Below are the code and all the weights of a small trained network. Each question names an input and a class and asks about switching units off, where a switched-off unit gives its printed mean instead of its output.

import numpy as np


def w(rows, s, z=0):
    codes = np.array(rows[::2]) - 128.0
    scale = np.full(codes.shape[1], s)
    scale[-1] = z or s
    return codes * scale


def norm(h):
    return h / np.sqrt((h * h).mean(-1, keepdims=True) + 1e-5)


def f(y):
    return np.maximum(y, 0)


def log_softmax(a):
    a = a - a.max(-1, keepdims=True)
    return a - np.log(np.exp(a).sum(-1, keepdims=True))


def net(x, mask):
    res = np.array(x, float).reshape(1, 7) / 4 @ E
    u = 0
    for l in range(4):
        y = f(norm(res) @ A[l][:, :-1].T + A[l][:, -1])
        res = res + np.where(mask[u : u + 8], y, B[l][:, -1]) @ B[l][:, :-1]
        u += 8
    return log_softmax(norm(res)[-1] @ U[:, :-1].T + U[:, -1])


A, B = {}, {}
E = w([
[112,93,175,54,223,59,99,179,92,2,129],'x0',
[133,105,118,139,132,113,130,145,120,121,103],'x1',
[119,152,127,161,124,116,137,158,94,141,144],'x2',
[90,167,110,53,36,2,124,60,126,112,74],'x3',
[121,131,158,114,100,146,120,141,142,137,124],'x4',
[69,87,80,75,86,134,170,231,133,28,182],'x5',
[122,107,137,117,140,136,131,123,153,121,99],'x6',
],0.0083)
A[0] = w([
[42,107,16,67,122,182,149,163,108,117,136,181],'L0N1',
[3,115,89,95,39,4,118,115,150,144,132,32],'L0N2',
[79,109,173,90,190,96,39,142,75,110,138,183],'L0N3',
[98,155,65,103,128,108,142,114,158,194,141,95],'L0N4',
[106,161,99,157,83,98,117,69,153,116,149,84],'L0N5',
[200,98,137,130,210,122,92,169,142,209,156,253],'L0N6',
[104,140,158,135,91,87,130,88,105,120,90,92],'L0N7',
[29,122,109,113,126,165,80,129,118,147,129,86],'L0N8',
],0.0071,0.002)
B[0] = w([
[175,56,76,38,139,162,118,255,120,207,125,223],'L0N1',
[163,187,101,46,186,132,140,138,204,184,62,254],'L0N2',
[91,159,182,160,160,93,7,133,158,99,181,238],'L0N3',
[121,73,118,105,101,71,176,118,127,164,123,171],'L0N4',
[167,70,149,101,110,81,103,152,128,106,73,176],'L0N5',
[218,219,154,78,105,187,72,144,220,149,107,212],'L0N6',
[136,55,239,151,51,134,178,25,64,22,124,183],'L0N7',
[175,37,131,125,97,86,154,153,20,109,94,144],'L0N8',
],0.0072)
A[1] = w([
[215,138,67,240,203,136,54,134,149,160,198,239],'L1N1',
[36,95,141,210,82,37,88,46,154,104,119,58],'L1N2',
[39,108,23,76,137,156,230,177,133,54,185,148],'L1N3',
[206,146,177,117,80,129,86,83,170,73,188,66],'L1N4',
[20,35,43,167,147,195,118,142,137,163,206,50],'L1N5',
[196,120,94,145,100,149,195,60,141,184,118,111],'L1N6',
[136,125,76,254,169,243,127,178,239,75,195,7],'L1N7',
[201,63,117,103,143,125,171,145,73,84,112,132],'L1N8',
],0.006,0.0012)
B[1] = w([
[91,62,176,124,112,136,92,140,159,163,84,254],'L1N1',
[208,227,158,165,139,95,230,45,11,138,76,184],'L1N2',
[66,142,186,173,98,119,161,2,166,162,96,231],'L1N3',
[109,88,137,119,188,106,110,149,73,157,90,225],'L1N4',
[216,66,142,103,219,137,106,165,27,90,118,180],'L1N5',
[138,158,128,176,13,174,78,124,173,72,183,234],'L1N6',
[136,169,101,106,55,48,149,91,85,86,120,245],'L1N7',
[122,132,169,180,76,110,107,51,132,64,125,181],'L1N8',
],0.0084,0.0047)
A[2] = w([
[120,109,118,153,79,119,110,85,159,177,153,253],'L2N1',
[135,52,111,156,140,176,137,209,111,90,192,167],'L2N2',
[128,132,130,44,158,125,137,142,80,28,191,122],'L2N3',
[76,177,122,58,159,86,167,102,168,129,72,80],'L2N4',
[167,106,147,105,85,92,119,96,167,55,107,213],'L2N5',
[73,146,73,91,110,95,147,226,199,72,143,173],'L2N6',
[233,135,61,75,68,183,253,136,60,163,134,63],'L2N7',
[127,165,251,143,90,158,67,46,68,124,87,149],'L2N8',
],0.0073,0.0016)
B[2] = w([
[30,77,78,101,93,174,150,204,160,62,113,185],'L2N1',
[181,155,192,70,28,144,110,49,53,78,254,180],'L2N2',
[86,212,49,183,85,134,82,53,145,126,20,204],'L2N3',
[121,159,95,195,218,165,133,182,101,129,140,200],'L2N4',
[162,180,137,208,43,124,145,131,84,201,215,227],'L2N5',
[80,133,64,141,86,133,191,122,133,128,219,197],'L2N6',
[163,79,119,100,171,132,185,112,117,125,7,201],'L2N7',
[100,93,72,202,158,106,169,116,79,152,163,254],'L2N8',
],0.0085,0.0087)
A[3] = w([
[173,57,111,81,130,159,162,115,99,134,130,3],'L3N1',
[115,100,155,58,64,172,123,132,120,66,163,163],'L3N2',
[179,114,240,96,255,36,89,127,107,191,165,103],'L3N3',
[83,31,118,112,116,147,33,139,64,132,157,190],'L3N4',
[98,90,162,185,161,183,78,169,184,125,116,120],'L3N5',
[39,124,118,89,41,115,136,123,204,154,118,87],'L3N6',
[95,207,107,72,123,136,106,123,124,116,209,98],'L3N7',
[64,159,94,91,112,93,123,207,203,117,73,48],'L3N8',
],0.0093,0.0018)
B[3] = w([
[189,136,196,107,208,170,108,185,85,164,97,186],'L3N1',
[160,156,130,111,115,91,77,52,129,125,114,235],'L3N2',
[144,125,165,56,250,146,127,113,92,65,143,242],'L3N3',
[118,111,174,84,88,181,122,153,192,118,69,209],'L3N4',
[29,84,142,119,106,131,155,238,198,82,196,192],'L3N5',
[143,98,162,137,227,96,149,143,122,113,124,254],'L3N6',
[116,150,115,225,73,127,106,83,161,92,197,226],'L3N7',
[71,161,45,74,173,143,123,161,147,161,178,211],'L3N8',
],0.011,0.0065)
U = w([
[58,37,151,202,66,192,128,242,216,183,162,60],'0',
[232,75,204,56,102,211,129,137,35,139,47,173],'1',
[155,125,118,228,52,92,240,56,83,206,73,247],'2',
[150,82,30,28,156,95,235,211,184,219,103,93],'3',
[78,78,245,77,245,167,100,201,159,55,184,108],'4',
[148,155,168,137,33,122,56,56,161,50,208,217],'5',
[150,172,175,158,253,48,117,46,2,116,119,8],'6',
[27,219,28,149,178,84,137,154,157,113,228,78],'7',
],0.013,0.0012)

Each question gives the input, the list of numbers given to net, and the class t.
The units are the neurons (one row each of A and B). Each row of codes is followed by its name. A weight is (code - 128) times the scale printed after its matrix; where a second scale follows, it is the last column's (A, B and U).
mask holds one flag per neuron, layer by layer. A switched-off neuron (its flag False) gives its mean, the last column of its row in B, instead of its output. The means were averaged over made-up inputs and are rounded, as every weight is.
A unit's drop is (log p(t) with every unit on - log p(t) with that unit switched off) / (log p(t) with every unit on - log p(t) with every unit switched off).
most important unit: the unit with the biggest drop
k most important neurons: the k neurons with the biggest drops, biggest first
drop of u: that unit's drop, to one decimal
input [0,0,3,-3,-6,3,8], class 1: 2 most important neurons => (L0N1, L0N3)
input [0,-1,1,6,3,-1,1], class 2: most important unit => L0N7
input [0,5,1,2,1,-2,8], class 2: 2 most important neurons => (L0N3, L3N3)
input [-2,7,-6,-8,-5,-1,3], class 0: 2 most important neurons => (L0N6, L1N1)
input [-4,4,-8,2,-2,1,8], class 3: 2 most important neurons => (L2N2, L2N1)
input [1,8,1,0,8,3,3], class 5: 2 most important neurons => (L0N1, L1N1)
input [2,-7,-1,-1,-4,1,-6], class 5: 2 most important neurons => (L1N3, L0N2)
input [0,3,-6,-8,7,-3,3], class 0: 2 most important neurons => (L0N3, L1N7)
input [1,5,6,-4,4,5,0], class 5: 2 most important neurons => (L2N2, L1N2)
input [-1,5,-3,5,4,7,8], class 3: 2 most important neurons => (L0N1, L0N3)
input [1,-4,4,5,-3,1,5], class 7: 2 most important neurons => (L0N2, L2N7)
input [7,-5,-2,5,3,1,5], class 7: 2 most important neurons => (L0N2, L2N3)
input [2,1,-3,-5,-6,-3,-8], class 4: 2 most important neurons => (L1N1, L3N3)
input [-2,-6,6,-7,-8,-3,-7], class 0: most important unit => L1N1
input [4,5,6,6,-2,1,-7], class 7: drop of L0N2 => 2.7
input [6,2,5,-1,-5,2,-2], class 5: 2 most important neurons => (L0N2, L2N2)
input [1,0,7,-4,-2,4,8], class 5: drop of L0N1 => 0.1
input [-2,-2,-4,4,1,2,-2], class 3: drop of L0N2 => 0.7
input [-1,-5,2,8,-6,-4,-3], class 2: drop of L0N3 => 0.3
input [-1,-7,-3,3,7,-4,-1], class 2: most important unit => L0N3
